Here is a tiny trained network, its code and every weight. The questions are about switching its units off for an input and a target symbol, where a switched-off unit gives its printed mean instead of its output.

import numpy as np


def w(rows, s, z=0):
    codes = np.array(rows[::2]) - 128.0
    scale = np.full(codes.shape[1], s)
    scale[-1] = z or s
    return codes * scale


def f(y):
    return np.maximum(y, 0)


def softmax(a):
    e = np.exp(a - a.max(-1, keepdims=True))
    return e / e.sum(-1, keepdims=True)


def log_softmax(a):
    a = a - a.max(-1, keepdims=True)
    return a - np.log(np.exp(a).sum(-1, keepdims=True))


def net(x, mask):
    ids = ['Γαβδεζηθξπστψω'.index(c) for c in x.split()]
    T = len(ids)
    res = E[ids] + P[:T]
    u = 0
    for l in range(3):
        q, k, v = (res @ M[l].T for M in (Q, K, V))
        z = softmax(np.where(np.tri(T) > 0, q @ k.T / 4**0.5, -1e9)) @ v
        res = res + np.where(mask[u], z, O[l][:, -1]) @ O[l][:, :-1]
        u += 1
        y = f(res @ A[l][:, :-1].T + A[l][:, -1])
        res = res + np.where(mask[u : u + 4], y, B[l][:, -1]) @ B[l][:, :-1]
        u += 4
    return log_softmax(res[-1] @ U[:, :-1].T + U[:, -1])


Q, K, V, O, A, B = {}, {}, {}, {}, {}, {}
E = w([
[206,99,94],'Γ',
[139,137,95],'α',
[164,43,133],'β',
[111,166,142],'δ',
[151,115,111],'ε',
[216,83,140],'ζ',
[6,99,129],'η',
[86,69,181],'θ',
[126,134,144],'ξ',
[91,162,93],'π',
[126,99,78],'σ',
[175,206,157],'τ',
[111,189,145],'ψ',
[191,157,79],'ω',
],0.024)
P = w([
[2,179,144],'0',
[74,165,147],'1',
[116,155,144],'2',
[145,145,141],'3',
[134,160,151],'4',
[170,133,144],'5',
[169,138,150],'6',
[168,138,147],'7',
],0.0062)
Q[0] = w([
[173,174,85],'0.h1',
[169,114,1],'0.h1',
[73,188,69],'0.h1',
[162,82,161],'0.h1',
],0.013)
K[0] = w([
[227,185,168],'0.h1',
[175,188,6],'0.h1',
[98,218,72],'0.h1',
[139,67,149],'0.h1',
],0.012)
V[0] = w([
[192,228,40],'0.h1',
[78,2,96],'0.h1',
[189,213,141],'0.h1',
[10,28,69],'0.h1',
],0.0057)
O[0] = w([
[193,132,8,252],'0.h1',
[90,32,100,111],'0.h1',
[135,196,118,156],'0.h1',
[186,3,113,118],'0.h1',
],0.0058,0.0022)
A[0] = w([
[114,161,173,27],'0.n1',
[173,140,97,58],'0.n2',
[170,223,147,5],'0.n3',
[22,200,5,88],'0.n4',
],0.013,0.0023)
B[0] = w([
[61,134,66,140],'0.n1',
[136,189,102,188],'0.n2',
[24,103,185,216],'0.n3',
[245,61,90,246],'0.n4',
],0.011)
Q[1] = w([
[184,124,187],'1.h1',
[101,122,2],'1.h1',
[192,191,148],'1.h1',
[118,126,80],'1.h1',
],0.0096)
K[1] = w([
[188,69,153],'1.h1',
[116,248,153],'1.h1',
[202,108,99],'1.h1',
[122,176,137],'1.h1',
],0.011)
V[1] = w([
[3,76,140],'1.h1',
[142,131,211],'1.h1',
[151,136,164],'1.h1',
[189,151,143],'1.h1',
],0.0034)
O[1] = w([
[175,3,190,132],'1.h1',
[126,116,206,3],'1.h1',
[128,129,153,72],'1.h1',
[109,177,127,99],'1.h1',
],0.0048,0.0011)
A[1] = w([
[194,162,247,133],'1.n1',
[19,113,98,11],'1.n2',
[82,188,247,90],'1.n3',
[60,102,119,4],'1.n4',
],0.011,0.0031)
B[1] = w([
[60,195,158,192],'1.n1',
[216,133,219,242],'1.n2',
[98,8,86,254],'1.n3',
[207,191,139,228],'1.n4',
],0.011,0.004)
Q[2] = w([
[109,118,120],'2.h1',
[94,3,73],'2.h1',
[201,43,98],'2.h1',
[163,81,166],'2.h1',
],0.017)
K[2] = w([
[117,138,124],'2.h1',
[102,3,102],'2.h1',
[173,27,116],'2.h1',
[138,86,164],'2.h1',
],0.016)
V[2] = w([
[219,4,121],'2.h1',
[215,7,110],'2.h1',
[122,143,149],'2.h1',
[206,35,107],'2.h1',
],0.0039)
O[2] = w([
[33,162,61,254],'2.h1',
[3,168,71,249],'2.h1',
[230,101,139,117],'2.h1',
[8,164,88,224],'2.h1',
],0.0042,0.0093)
A[2] = w([
[179,197,255,138],'2.n1',
[55,130,210,1],'2.n2',
[150,94,187,37],'2.n3',
[208,111,84,37],'2.n4',
],0.0094,0.0059)
B[2] = w([
[69,167,186,193],'2.n1',
[181,181,117,253],'2.n2',
[227,99,77,195],'2.n3',
[137,144,251,248],'2.n4',
],0.016,0.0048)
U = w([
[220,246,100,95],'Γ',
[74,128,139,235],'α',
[78,59,163,139],'β',
[76,128,136,254],'δ',
[130,137,141,38],'ε',
[63,189,188,78],'ζ',
[143,137,207,49],'η',
[175,46,145,168],'θ',
[109,59,52,84],'ξ',
[146,175,49,169],'π',
[142,122,142,113],'σ',
[118,113,124,88],'τ',
[75,109,172,141],'ψ',
[135,117,149,57],'ω',
],0.011,0.008)

Each question gives the input, a string of symbols that net reads in full, and the target symbol t.
The units are the heads (4 rows each of Q, K, V and O) and the neurons (one row each of A and B). Each row of codes is followed by its name. A weight is (code - 128) times the scale printed after its matrix; where a second scale follows, it is the last column's (O, A, B and U).
mask holds one flag per unit, layer by layer, with each layer's heads first. A switched-off unit (its flag False) gives its mean, the last column of its rows in O or B, instead of its output. The means were averaged over made-up inputs and are rounded, as every weight is.
A unit's drop is (log p(t) with every unit on - log p(t) with that unit switched off) / (log p(t) with every unit on - log p(t) with every unit switched off).
The circuit of an input: a set's keep is (log p(t) with only the set's units on - log p(t) with every unit switched off) / (log p(t) with every unit on - log p(t) with every unit switched off). Starting from the 12 units with the biggest drops (on a tie, the unit counted first), units are removed one at a time, each time the one whose removal leaves the highest keep (on an exact tie, the one counted first), for as long as the keep stays at least 0.8.
circuit, biggest first: the units of the circuit, biggest drop first
k most important neurons: the k neurons with the biggest drops, biggest first
top k neurons in layer l: the k neurons of layer l with the biggest drops, biggest first
drop of u: that unit's drop, to one decimal
input ζ π η β, target β: 2 most important neurons : (0.n4; 0.n3)
input θ α π ε, target π: circuit, biggest first : (0.n3; 2.n4; 0.n4)
input ω θ α α ζ, target ζ: circuit, biggest first : (1.n1; 0.h1; 0.n4)
input σ σ θ, target θ: circuit, biggest first : (0.h1; 2.n3; 1.n2)
input δ σ Γ α, target π: circuit, biggest first : (2.h1; 2.n4; 0.n3)
input ω η π, target Γ: circuit, biggest first : (0.h1)
input ω θ σ, target Γ: circuit, biggest first : (0.h1; 0.n4; 1.h1)
input σ σ σ, target ξ: circuit, biggest first : (0.h1; 2.n4; 1.n2)
input π τ α η δ σ α β, target β: circuit, biggest first : (0.h1; 2.h1)
input σ ω σ τ σ, target θ: 4 most important neurons : (0.n3; 0.n4; 2.n4; 2.n2)
input σ ω η, target η: 4 most important neurons : (0.n4; 1.n2; 2.n1; 1.n4)
input α α σ ω δ τ α θ, target θ: circuit, biggest first : (0.h1; 2.n3; 1.h1)
input ω σ ζ, target ζ: 4 most important neurons : (2.n1; 0.n3; 1.n1; 1.n3)
input θ σ α, target π: most important neuron : (0.n3)
input τ ω σ σ τ σ π σ, target θ: 4 most important neurons : (0.n3; 0.n4; 1.n3; 2.n4)
input ω ε σ ω σ ε, target Γ: 3 most important neurons : (1.n3; 0.n3; 0.n2)
input σ τ ψ π, target θ: 3 most important neurons : (0.n4; 0.n3; 1.n3)
input θ ω σ θ ω σ, target Γ: 3 most important neurons : (0.n3; 2.n4; 0.n4)
input ω ω ω τ, target θ: top 2 neurons in layer 2 : (2.n3; 2.n2)
input σ θ θ σ τ θ η, target η: drop of 1.n4 : 0.7
input σ σ σ σ σ σ, target ξ: drop of 2.n4 : 0.5
input π ω σ σ τ, target θ: drop of 0.h1 : 0.2
